[[145 100 131 155 109]
 [137 138 122 126 137]
 [125 143 119 137 131]
 [140 148 137 155 101]
 [102 144 132 132 146]]
->
[[137 138 122]
 [125 143 119]]

[[131 119 104]
 [127 132 113]
 [127 111 106]]
->
[[127 132 113]
 [127 111 106]]

[[129 129 128]
 [139 121 150]
 [124 127 131]
 [139 128 149]]
->
[[139 121 150]
 [124 127 131]]

[[127 132 105 122]
 [131 129 114 113]
 [132 124 111 133]
 [131 122 132 140]
 [122 135 130 123]]
->
[[131 129 114]
 [132 124 111]]

[[101 134 127 125 133]
 [101 134 127 125 133]
 [101 135 127 125 133]
 [116 111 116 138 135]
 [114 111 117 139 133]]
->
[[101 134 127]
 [101 135 127]]

[[125 128 124]
 [157 127 129]
 [121 114 125]
 [102 107 134]]
->
[[157 127 129]
 [121 114 125]]
---
[[117 129 118 131 118 145 120 134 134 127 143 115 135]
 [115 126 130 135 147 129 132 138 123 125 111 118 109]
 [136 124 130 137 123 119 154 135 107 145 137 146 103]
 [143 124 134 118 137 122 141 130 129 134 104 136 124]]
->
[[115 126 130 135 147 129 132 138 123 125 111 118 109]
 [117 129 118 131 118 145 120 134 134 127 143 115 135]
 [136 124 130 137 123 119 154 135 107 145 137 146 103]
 [143 124 134 118 137 122 141 130 129 134 104 136 124]]

[[148 134 129 142 133 127 122 128 124 125 114 131 158 122]
 [151 136 138 136 116 139 118 120 123 127 123 124 150 117]
 [145 127 125 142 127 138 116 141 128 131 113 112 141 112]
 [142 130 125 139 131 144 124 137 118 125 114 106 146 117]
 [147 123 135 136 128 135 117 138 131 132 108 117 139 113]
 [146 128 127 139 135 150 130 130 124 126 113 116 148 119]]
->
[[142 130 125 139 131 144 124 137 118 125 114 106 146 117]
 [145 127 125 142 127 138 116 141 128 131 113 112 141 112]
 [146 128 127 139 135 150 130 130 124 126 113 116 148 119]
 [147 123 135 136 128 135 117 138 131 132 108 117 139 113]
 [148 134 129 142 133 127 122 128 124 125 114 131 158 122]
 [151 136 138 136 116 139 118 120 123 127 123 124 150 117]]

[[141 139 119 141 116 101 115]
 [112 136 130 116 120 118 136]
 [118 128 137 128 132 147 135]
 [119 139 131 119 126 127 117]]
->
[[112 136 130 116 120 118 136]
 [118 128 137 128 132 147 135]
 [119 139 131 119 126 127 117]
 [141 139 119 141 116 101 115]]

[[125 114 137 124 125]
 [118 104 117 140 120]]
->
[[118 104 117 140 120]
 [125 114 137 124 125]]

[[131 121 115 129 149 142]
 [129 133 142 136 108 113]
 [121 132 145 143 115 116]
 [150 129 119 110 125 132]
 [138 133 137 127 105 114]
 [145 132 131 118 108 118]
 [149 131 124 112 115 125]
 [147 126 116 113 136 138]
 [140 123 114 120 145 142]
 [114 131 146 146 126 121]]
->
[[114 131 146 146 126 121]
 [121 132 145 143 115 116]
 [129 133 142 136 108 113]
 [131 121 115 129 149 142]
 [138 133 137 127 105 114]
 [140 123 114 120 145 142]
 [145 132 131 118 108 118]
 [147 126 116 113 136 138]
 [149 131 124 112 115 125]
 [150 129 119 110 125 132]]

[[130 136 137]
 [133 129 112]
 [148 119 126]
 [112 122 121]
 [116 143 119]
 [104 157 139]
 [131 128 142]
 [123 133 126]
 [113 121 141]]
->
[[104 157 139]
 [112 122 121]
 [113 121 141]
 [116 143 119]
 [123 133 126]
 [130 136 137]
 [131 128 142]
 [133 129 112]
 [148 119 126]]

[[148 117 119]
 [150 135 144]
 [130 103 117]
 [131 136 118]]
->
[[130 103 117]
 [131 136 118]
 [148 117 119]
 [150 135 144]]
---
[[122 129 132 131 140]
 [111 132 120 128 128]
 [150 128 128 124 145]
 [144 125 124 132 112]
 [134 122 132 126 114]
 [128 125 128 139 129]
 [125 126 127 137 151]
 [146 127 127 138 116]
 [155 132 128 128 114]
 [114 129 123 141 121]
 [113 126 130 129 112]]
->
[[122 111 150 144 134 128 125 146 155 114 113]
 [129 132 128 125 122 125 126 127 132 129 126]
 [132 120 128 124 132 128 127 127 128 123 130]
 [131 128 124 132 126 139 137 138 128 141 129]
 [140 128 145 112 114 129 151 116 114 121 112]]

[[108 140]
 [119 136]
 [130 119]
 [127 128]
 [139 148]
 [117 101]
 [110 138]
 [129 129]
 [133 129]
 [146 127]
 [122 126]
 [140 119]]
->
[[108 119 130 127 139 117 110 129 133 146 122 140]
 [140 136 119 128 148 101 138 129 129 127 126 119]]

[[151 143 151 150 128 135 130]
 [148 138 143 143 128 131 128]
 [147 143 147 149 124 134 129]
 [145 146 150 145 128 135 130]
 [145 134 147 154 130 125 129]]
->
[[151 148 147 145 145]
 [143 138 143 146 134]
 [151 143 147 150 147]
 [150 143 149 145 154]
 [128 128 124 128 130]
 [135 131 134 135 125]
 [130 128 129 130 129]]

[[141 131 154 142 143 123]
 [137 128 146 139 141 129]
 [134 127 142 137 139 130]
 [138 130 149 140 139 125]
 [133 131 137 134 133 126]
 [136 131 145 138 137 125]
 [141 129 156 143 145 125]
 [140 131 152 141 142 124]
 [140 129 153 142 144 126]]
->
[[141 137 134 138 133 136 141 140 140]
 [131 128 127 130 131 131 129 131 129]
 [154 146 142 149 137 145 156 152 153]
 [142 139 137 140 134 138 143 141 142]
 [143 141 139 139 133 137 145 142 144]
 [123 129 130 125 126 125 125 124 126]]

[[115 120 137 135 122 135 121 139 138 128 143 127 130]
 [116 155 123 124 126 121 135 136 157 124 132 134 134]
 [125 119 123 127 119 143 122 126 135 128 115 122 125]
 [124 131 129 115 129 120 131 134 124 118 127 127 139]]
->
[[115 116 125 124]
 [120 155 119 131]
 [137 123 123 129]
 [135 124 127 115]
 [122 126 119 129]
 [135 121 143 120]
 [121 135 122 131]
 [139 136 126 134]
 [138 157 135 124]
 [128 124 128 118]
 [143 132 115 127]
 [127 134 122 127]
 [130 134 125 139]]

[[129 129 131 137 144 148 150 152 151 152 152 152 152 152 152 152]
 [128 128 128 128 128 129 129 131 136 144 148 151 152 152 152 152]]
->
[[129 128]
 [129 128]
 [131 128]
 [137 128]
 [144 128]
 [148 129]
 [150 129]
 [152 131]
 [151 136]
 [152 144]
 [152 148]
 [152 151]
 [152 152]
 [152 152]
 [152 152]
 [152 152]]

[[131 136 119]
 [117 135 110]
 [129 105 105]
 [133 100 106]]
->
[[131 117 129 133]
 [136 135 105 100]
 [119 110 105 106]]
---
[[123 121 104 136]
 [126 124 108 131]]
->
[[121 104]
 [124 108]]

[[110 117 136 138 117]
 [113 115 127 136 126]
 [127 115 148 131 125]
 [120 105 129 138 144]
 [118 120 128 134 125]]
->
[[117 136]
 [115 127]]

[[113 109 103]
 [120 112 113]
 [119 113 111]
 [112 112 103]
 [112 114 104]]
->
[[109 103]
 [112 113]]

[[125 110 127]
 [127 120 141]
 [121 110 131]
 [120 107 126]
 [124 111 129]]
->
[[110 127]
 [120 141]]

[[147 156 145]
 [141 135 143]]
->
[[156 145]
 [135 143]]

[[106 136 118 126]
 [115 117 110 148]]
->
[[136 118]
 [117 110]]

[[131 156 142]
 [154 143 132]
 [156 142 133]
 [154 136 144]]
->
[[156 142]
 [143 132]]

[[141 122 128 127 112]
 [144 114 131 131 108]
 [148 122 127 126 104]
 [148 114 131 131 104]]
->
[[122 128]
 [114 131]]

[[143 122 127 149 117]
 [106 121 119 120 144]
 [124 141 145 115 119]]
->
[[122 127]
 [121 119]]
---
[[130 106 135 113 138]
 [131 108 134 110 136]
 [130 115 131 113 131]]
->
[[131 108 134]
 [130 115 131]]

[[137 122 116 106]
 [130 121 118 114]
 [133 122 119 115]]
->
[[130 121 118]
 [133 122 119]]

[[119 127 152]
 [129 139 131]
 [133 132 122]
 [129 118 146]]
->
[[129 139 131]
 [133 132 122]]

[[130 129 131 127]
 [132 125 121 133]
 [123 139  98 133]]
->
[[132 125 121]
 [123 139  98]]

[[128 114 126 118]
 [120 128 121 135]
 [119 138 149 123]]
->
[[120 128 121]
 [119 138 149]]

[[118 112 153 137 152]
 [117 130 112 116 127]
 [138 146 153 137 149]
 [119 123 114 147 137]]
->
[[117 130 112]
 [138 146 153]]

[[135 137 150 130]
 [113 132 108 125]
 [113 136 134 137]
 [117 136 117 141]
 [148 128 131 109]]
->
[[113 132 108]
 [113 136 134]]

[[126 119 115 127 141]
 [116 137 119 133 126]
 [125 140 122 139 129]
 [139 139 127 153 131]
 [127 141 124 155 131]]
->
[[116 137 119]
 [125 140 122]]

[[150 116 130 125 109]
 [136 131 137 113 113]
 [135 116 115 148 124]
 [125 123 113 128 137]]
->
[[136 131 137]
 [135 116 115]]
